Each row has a name. Each piece below is followed by the name of the row it came from, unless a question asks for something else. Each question is about the rows just above it. Places in a row count from 1.

<163>: 0	5	-2	-2	0	0	-8	-3	-1	1	-9	-42	-1	-1	1	-1	-4	1	1	-3	-21	-1	0	1	-8	4	1	-2	2	1	-29	83	-15	2	-12	-17	-4	-22	5	47	39	-9	-2	14	15	15	-1	2	-6	8	17	0	2	-11
<130>: 1	-3	5	-1	-1	1	-23	-1	-1	-8	-4	-19	-1	0	-2	-1	3	7	1	2	-4	-2	0	-3	2	4	1	-2	-3	1	-9	-32	-1	-27	18	-12	4	2	-4	14	7	-14	3	25	7	-22	2	0	-7	-9	-12	-1	0	61
<170>: -1	2	12	-4	-4	3	-31	-7	-3	-1	-4	-45	-9	0	4	-3	-25	-10	7	0	-7	-3	-4	-2	-1	7	0	10	3	0	-12	0	-2	-10	11	-7	-2	4	-2	26	106	5	-2	45	11	-18	-2	11	-9	5	-12	1	0	13
<81>: -1	-2	-1	2	-2	-2	-20	-4	1	-5	-6	5	-4	2	-1	-1	-7	1	-7	-4	1	1	0	-6	-6	1	3	1	-1	2	8	3	16	6	24	7	-1	5	-8	29	82	-17	1	29	8	-23	-2	4	-7	-18	2	2	1	6
<95>: 2	3	-6	-5	-3	2	1	-2	-2	3	6	-18	4	-2	-1	0	15	-1	8	2	-29	2	-1	-2	-10	-4	-1	-3	4	0	-5	-14	-29	21	-6	38	2	3	-7	-16	-1	19	-1	-30	-7	36	0	1	9	13	27	3	0	56
<131>: -3	0	-12	0	0	0	3	1	0	-4	7	33	1	1	0	1	7	4	1	0	-5	-3	-4	-1	-16	-1	3	-1	1	0	15	-16	-4	-15	13	4	4	-4	-7	-35	-12	8	2	-1	-5	14	0	1	7	7	6	-2	0	-26
<192>: 1	4	3	1	2	-1	-16	1	-2	0	-5	-22	-2	0	2	0	0	3	-1	-1	-2	-1	1	-1	13	-1	-1	0	0	1	-16	26	-31	2	-19	-19	-4	-9	0	95	9	-21	0	24	11	0	-2	0	-4	9	-16	3	1	10
<12>: -1	3	3	-4	3	0	12	-6	0	7	4	-66	-1	-2	0	0	-2	-5	-4	4	-18	-1	0	1	16	6	-2	6	-3	1	-20	-21	34	3	-7	4	13	-1	-12	2	-4	-35	8	4	10	-12	-1	1	-4	-16	-10	-4	0	-30
<80>: 0	-3	-16	0	2	0	8	3	-1	0	5	-17	-1	-1	5	2	11	5	-2	3	-6	-4	2	1	6	-6	-2	-2	1	0	-3	18	-4	104	-31	18	-2	-6	2	-16	-25	2	1	-18	-8	6	0	3	2	12	22	1	0	-26
<106>: -3	0	-12	0	0	0	3	1	0	-4	7	33	1	1	0	1	7	4	1	0	-5	-3	-4	-1	-16	-1	3	-1	1	0	15	-16	-4	-15	13	4	4	-4	-7	-35	-12	8	2	-51	8	-14	0	3	4	13	29	-2	0	-28
<157>: 0	-3	-3	-1	-2	4	2	0	-1	0	2	-10	-4	1	2	0	-15	-8	3	1	14	-4	-3	1	-8	4	1	2	2	-1	-7	-11	3	-35	-5	-8	1	-4	5	-20	19	9	-1	15	1	-16	1	4	-3	12	5	0	-1	-20
which: 0	-3	-3	-1	-2	4	2	0	-1	0	2	-10	-4	1	2	0	-15	-8	3	1	14	-4	-3	1	-8	4	1	2	2	-1	-7	-11	3	-35	-5	-8	1	-4	5	-20	19	9	-1	15	1	-16	1	4	-3	12	5	0	-1	-20 : <157>
Row and place where 13	4	4	-4	-7	-35	-12	8	2	-1 starts: : <131>, 35
Where does -16	0 start? Give its row and place. : <80>, 3
Where does 9	-21	0 start? Give its row and place. : <192>, 41

<161>: 5	8	-7	-14	21	38	60	-65
<156>: 2	-21	-3	3	-39	36	50	-10
<46>: 33	6	-20	-8	7	9	-5	-11
<123>: 23	-4	-5	-16	-48	-5	-37	29
<140>: -15	-28	-13	-2	-35	-12	-18	-22
<110>: 2	-21	-3	2	67	-17	-23	36
<93>: 31	25	27	-4	22	-12	-101	32
<151>: -13	3	29	-29	7	-5	-11	9
Which row holds 2	-21	-3	2	67	-17	-23	36? : <110>
Where does 8	-7	-14	21 start? Give its row and place. : <161>, 2
Where does 7	9	-5	-11 start? Give its row and place. : <46>, 5
Where does -37	29 start? Give its row and place. : <123>, 7
-28	-13	-2	-35	-12	-18 begins in row and place : <140>, 2
27	-4	22	-12	-101	32 begins in row and place : <93>, 3

<21>: 10	1	7	18	-25	-10	21	-13	-13	-16	-36	-4	13	-22	52	-2	43	91	-41	-24	-3	17	11	-2	27	-11	5	-10	6	6	-34	-14	23	3	4	1	32	-9	20	-20	-6	19	-32	-12	16
<67>: 10	1	7	18	-25	-10	21	-13	-13	-16	-36	-4	13	-22	-2	-3	17	-24	-41	-2	91	43	27	52	11	-11	-34	23	6	-14	-10	5	6	3	4	1	32	-9	20	-38	-6	-25	-32	-12	16
<32>: 10	1	7	18	-25	-10	21	-18	-13	-16	-36	-4	13	-22	-3	-3	17	-24	-41	-15	29	43	27	52	11	-11	5	-10	6	6	-34	-15	23	3	4	1	32	-9	20	-20	-6	19	-31	-12	16
5	-10	6	6	-34	-14	23 begins in row and place : <21>, 27
Where do 10	1	7	18	-25	-10	21	-18	-13	-16	-36	-4	13	-22	-3	-3	17	-24	-41	-15	29	43	27	52	11	-11	5	-10	6	6	-34	-15	23	3	4	1	32	-9	20	-20	-6	19	-31	-12	16 appear? : <32>
Where does -2	-3	17	-24	-41	-2	91	43	27	52	11 start? Give its row and place. : <67>, 15
Where do 10	1	7	18	-25	-10	21	-13	-13	-16	-36	-4	13	-22	52	-2	43	91	-41	-24	-3	17	11	-2	27	-11	5	-10	6	6	-34	-14	23	3	4	1	32	-9	20	-20	-6	19	-32	-12	16 appear? : <21>

<90>: 9	85	-7	-27	-9
<49>: 23	2	-32	-6	-10
<41>: 0	-5	-6	-32	-10
<114>: 13	44	-3	-32	-12
<3>: 7	53	-4	-35	-8
<19>: 19	-1	-14	-32	-10
Where does -1	-14	-32 start? Give its row and place. : <19>, 2
Row and place where 2	-32 starts: : <49>, 2
-32	-6	-10 begins in row and place : <49>, 3
Row and place where 9	85	-7 starts: : <90>, 1
-6	-32	-10 begins in row and place : <41>, 3

<85>: 10	19	-11	10	31	1	-6	-6	35	61	48	52
<29>: -11	19	10	10	4	9	-1	2	7	22	-1	11
<27>: 12	-13	27	12	87	-14	-21	-4	1	-34	5	-24
<128>: -13	12	12	27	9	33	-9	20	9	10	-49	-30
9	10 begins in row and place : <128>, 9
Where does -13	12	12	27 start? Give its row and place. : <128>, 1
Where does -11	19	10	10 start? Give its row and place. : <29>, 1
Row and place where 10	31	1	-6 starts: : <85>, 4
Row and place where -13	27	12	87	-14	-21	-4	1	-34	5	-24 starts: : <27>, 2
-4	1	-34	5 begins in row and place : <27>, 8

<125>: 6	-27	41	-79	52	24	9
<189>: 74	30	-21	-22	16	-48	-48
<50>: -88	37	18	11	12	-46	10
<152>: 39	18	21	22	-14	49	47
<113>: 74	29	-21	-22	15	-49	-47
<100>: -3	73	-30	32	-51	-41	-13
<57>: 73	31	-22	-21	14	-48	-47
<117>: -14	-5	26	-40	79	-52	-23
<26>: 13	6	-27	40	-80	52	23
<173>: 13	6	-27	41	-79	51	24
Row and place where 6	-27	41	-79	51	24 starts: : <173>, 2
Where does 37	18 start? Give its row and place. : <50>, 2
Where does -51	-41 start? Give its row and place. : <100>, 5

<17>: -19	26	-33	-24	-1
<148>: -24	1	26	33	5
<37>: 20	22	19	77	16
<73>: 14	15	6	21	3
<136>: 49	13	19	38	28
Where does 26	-33 start? Give its row and place. : <17>, 2
49	13	19	38 begins in row and place : <136>, 1
-24	-1 begins in row and place : <17>, 4
Where does 6	21 start? Give its row and place. : <73>, 3

<149>: -4	-10	10	-1	13	-3	3	5	-101	8	5	-4	-9	-14	-7	-19	4	-5	-3	-2	2	2	5	1	0	4	14	-5	-14	7	-5	0	5	-12	-3	13	-1	-1	-4	17	1
<53>: -4	-10	10	-1	13	-3	3	5	-101	8	5	-6	-9	-14	-7	-19	4	-5	-3	-2	2	2	5	1	0	4	14	-5	-14	1	-5	0	5	-12	-3	13	-1	-1	-4	17	1
<36>: -4	-10	10	-1	13	-3	3	5	-101	8	5	-6	-9	-14	-7	-19	4	-5	-3	-2	2	2	5	1	0	4	14	-5	-14	1	-5	0	5	-12	-3	13	-1	0	2	5	-3
<175>: -7	-9	10	5	2	-7	5	10	-94	9	6	-6	-9	-14	-1	-16	5	-9	-10	-2	3	2	13	-4	0	8	12	-1	-16	3	-5	1	4	-4	3	11	-1	5	-4	10	-1
<169>: 9	6	-6	-14	-4	1	5	10	-97	5	6	-15	12	-12	4	5	14	-12	-3	-4	-2	7	0	1	3	12	4	-6	-6	3	-5	-13	-12	2	1	0	2	-5	-4	10	4
<4>: -4	-6	7	-1	13	9	8	10	-61	15	8	-10	-9	-18	-2	-14	5	-6	-9	1	8	-2	6	-12	2	3	3	5	-4	8	-5	1	2	10	-2	11	-1	1	-10	10	4
<30>: -3	-8	8	-1	14	6	7	12	-85	9	6	-6	-2	-7	0	-6	6	-16	-11	-2	-2	8	14	5	0	15	12	-5	-13	-4	-5	-4	2	-9	-1	9	-1	0	-2	12	0
<159>: -4	-10	10	-1	14	-2	6	13	-104	9	6	-6	-14	-4	-2	3	4	0	-2	0	2	6	-5	-15	3	2	18	7	6	5	-5	17	4	13	-1	4	5	5	3	13	0
<43>: -4	-10	10	-1	14	-2	6	13	-104	9	6	-6	-14	-4	-2	3	4	0	-2	0	2	6	-5	-15	3	2	18	7	6	-2	-5	-2	5	-6	1	12	-1	0	6	6	-2
3	-5	1	4	-4	3	11	-1	5	-4	10 begins in row and place : <175>, 30
-4	-10	10	-1	14	-2	6	13	-104	9	6	-6	-14	-4	-2	3	4	0	-2	0	2	6	-5	-15	3	2	18	7	6	-2	-5	-2	5	-6	1	12	-1	0	6	6	-2 is in which row? : <43>
which: -4	-10	10	-1	13	-3	3	5	-101	8	5	-6	-9	-14	-7	-19	4	-5	-3	-2	2	2	5	1	0	4	14	-5	-14	1	-5	0	5	-12	-3	13	-1	-1	-4	17	1 : <53>
Where does 10	5	2 start? Give its row and place. : <175>, 3

<39>: -9	-9	-10	4	-2	-4	1	16	-1	1	3	11	-5	5	-5	5	-6	8	-5	0	7	-1	-7	-2	0	-3	3	1	-9	5	3	-3
<58>: -18	-17	-19	7	-5	-10	3	33	-2	1	5	21	-10	10	-10	9	-12	14	-10	0	11	-3	-13	-5	0	-5	4	2	-19	8	4	-4
<94>: -71	-3	-35	-26	28	51	12	-10	10	-4	19	-7	-3	-10	41	58	-29	10	32	-7	10	23	19	-27	18	27	-24	36	-3	-3	-12	4
<76>: -8	0	-4	-2	3	5	1	-1	1	0	2	-1	-1	-1	6	5	-3	2	4	0	1	3	2	-3	2	3	-3	4	-1	1	-1	1
<153>: -8	0	-4	-2	3	5	1	-1	1	0	2	-1	-1	-1	6	5	-3	2	4	-9	13	28	16	-24	12	27	-24	37	-3	-9	-10	11
<83>: -26	-29	-26	11	-5	-16	3	47	-5	-2	12	30	-15	14	-19	11	-18	22	-13	0	19	-5	-21	-6	1	-10	6	5	-27	15	5	-7
<186>: 1	-1	2	-17	-21	37	74	-22	-27	-3	10	12	4	-27	6	-14	7	8	27	-23	23	57	23	-16	-8	28	58	-12	9	5	5	4
<97>: -56	-4	-53	-34	24	80	15	-14	-14	-4	21	-32	-8	-6	30	75	-54	-6	18	-18	35	17	20	-25	13	30	-23	39	18	5	-59	5
<155>: -56	-4	-53	-34	24	80	15	-14	-14	-4	21	-32	-8	-6	30	75	-54	-6	18	-18	35	-33	-25	5	-4	25	-2	-52	-32	34	15	-26
which: -8	0	-4	-2	3	5	1	-1	1	0	2	-1	-1	-1	6	5	-3	2	4	-9	13	28	16	-24	12	27	-24	37	-3	-9	-10	11 : <153>
-8	0	-4	-2	3	5	1	-1	1	0	2	-1	-1	-1	6	5	-3	2	4	0	1	3	2	-3	2	3	-3	4	-1	1	-1	1 is in which row? : <76>

<47>: 86	29	29	-40	-10	-49	2	-36	33	-1	-8	-6	47	39	41	15	-17	-3	23	-10	-13	-9	-4	21	-5	-101	7	-38	0	27	-15	29	4	5	-4	-1	49	-12
<13>: 40	29	23	-20	-1	-28	1	-9	2	-4	-7	-5	18	29	9	-2	-11	0	0	-6	-3	-4	-1	3	-3	-56	22	-32	2	16	-13	15	10	8	-5	0	33	-3
<64>: 3	-18	2	36	0	36	-5	8	1	-6	-4	34	-4	-16	14	-9	7	2	-5	19	2	-1	-4	5	-2	38	-1	52	-4	-6	-5	-8	7	7	2	5	4	4
36	-5	8	1	-6	-4	34 begins in row and place : <64>, 6
40	29	23	-20	-1	-28	1	-9	2	-4	-7	-5	18	29	9	-2	-11	0	0	-6	-3	-4	-1	3	-3	-56	22	-32	2	16	-13	15	10	8	-5	0	33	-3 is in which row? : <13>

<11>: -8	8	-17	17	-52	5
<141>: -4	-22	-25	29	-43	7
<87>: 8	-8	-17	14	-66	16
<25>: -9	1	101	95	6	72
<108>: 16	-16	97	95	-65	67
17	-52	5 begins in row and place : <11>, 4
8	-8	-17 begins in row and place : <87>, 1
Where does -52	5 start? Give its row and place. : <11>, 5

<160>: -79	24	-26	8	19	-26
<164>: -59	0	7	-1	-18	7
<89>: 18	74	58	2	-25	13
<18>: -102	-25	-59	0	6	24
<15>: 12	11	-10	-4	11	7
<132>: 74	18	-21	-1	-18	6
<105>: 25	3	6	-2	13	-26
Where does 74	18 start? Give its row and place. : <132>, 1
Row and place where -59	0	6 starts: : <18>, 3
Row and place where 12	11	-10	-4 starts: : <15>, 1

<7>: -9	20	12	10	27
<116>: -17	-9	20	28	10
<10>: -17	-9	20	10	28
Row and place where -9	20	28 starts: : <116>, 2
Row and place where -9	20	10 starts: : <10>, 2
10	28 begins in row and place : <10>, 4
Which row holds -17	-9	20	10	28? : <10>

<55>: -56	-5	59	-62	-37	108	83	17	-9	6
<196>: 82	29	53	22	-23	99	6	-4	-10	-38
<31>: 10	-55	-40	-76	88	46	10	-5	40	22
<146>: 38	95	108	69	-109	-74	107	-50	-46	-63
<210>: -76	-60	77	-104	-107	-109	29	-75	-21	-40
<137>: 61	-24	23	-95	-68	-1	77	-70	-18	-52
<179>: -35	-69	-82	46	-93	-99	92	60	48	-39
<197>: -43	-51	-43	-70	-11	71	67	-70	28	71
<92>: -56	-5	59	-62	-37	80	-16	64	-94	67
<74>: -11	-69	-97	72	-104	-4	61	-7	99	-74
<118>: -107	-108	29	-75	-104	-4	61	-7	99	-74
<218>: 85	-26	-62	-32	7	-84	85	-105	-35	69
Where does 80	-16 start? Give its row and place. : <92>, 6
Where does -107	-109	29	-75	-21	-40 start? Give its row and place. : <210>, 5
69	-109	-74	107	-50 begins in row and place : <146>, 4
72	-104	-4	61	-7	99 begins in row and place : <74>, 4
Row and place where -107	-109	29	-75 starts: : <210>, 5

<28>: 14	0	29	-16	-7	23	-27	-39	-46	-107	27	5	17	19
<78>: 5	-25	-18	-28	58	-1	-32	-13	-70	-87	56	13	29	-8
<14>: -87	-18	-32	-1	-13	5	-28	-70	-25	58	29	1	18	16
<68>: 7	-7	0	29	-16	3	21	-26	31	-5	13	-1	5	2
Where does -70	-87	56	13 start? Give its row and place. : <78>, 9
Where does -7	0	29	-16 start? Give its row and place. : <68>, 2
5	-25	-18	-28	58	-1	-32	-13	-70	-87 begins in row and place : <78>, 1
-7	23	-27 begins in row and place : <28>, 5
Row and place where -27	-39	-46	-107	27	5	17 starts: : <28>, 7
-32	-1	-13	5	-28	-70	-25	58	29 begins in row and place : <14>, 3
Where does -18	-32	-1	-13	5	-28	-70 start? Give its row and place. : <14>, 2

<103>: -8	-83	10	-5
<65>: -8	-6	-18	47
<119>: -8	-6	-18	53
which: -8	-6	-18	47 : <65>
which: -8	-6	-18	53 : <119>
Where does 10	-5 start? Give its row and place. : <103>, 3

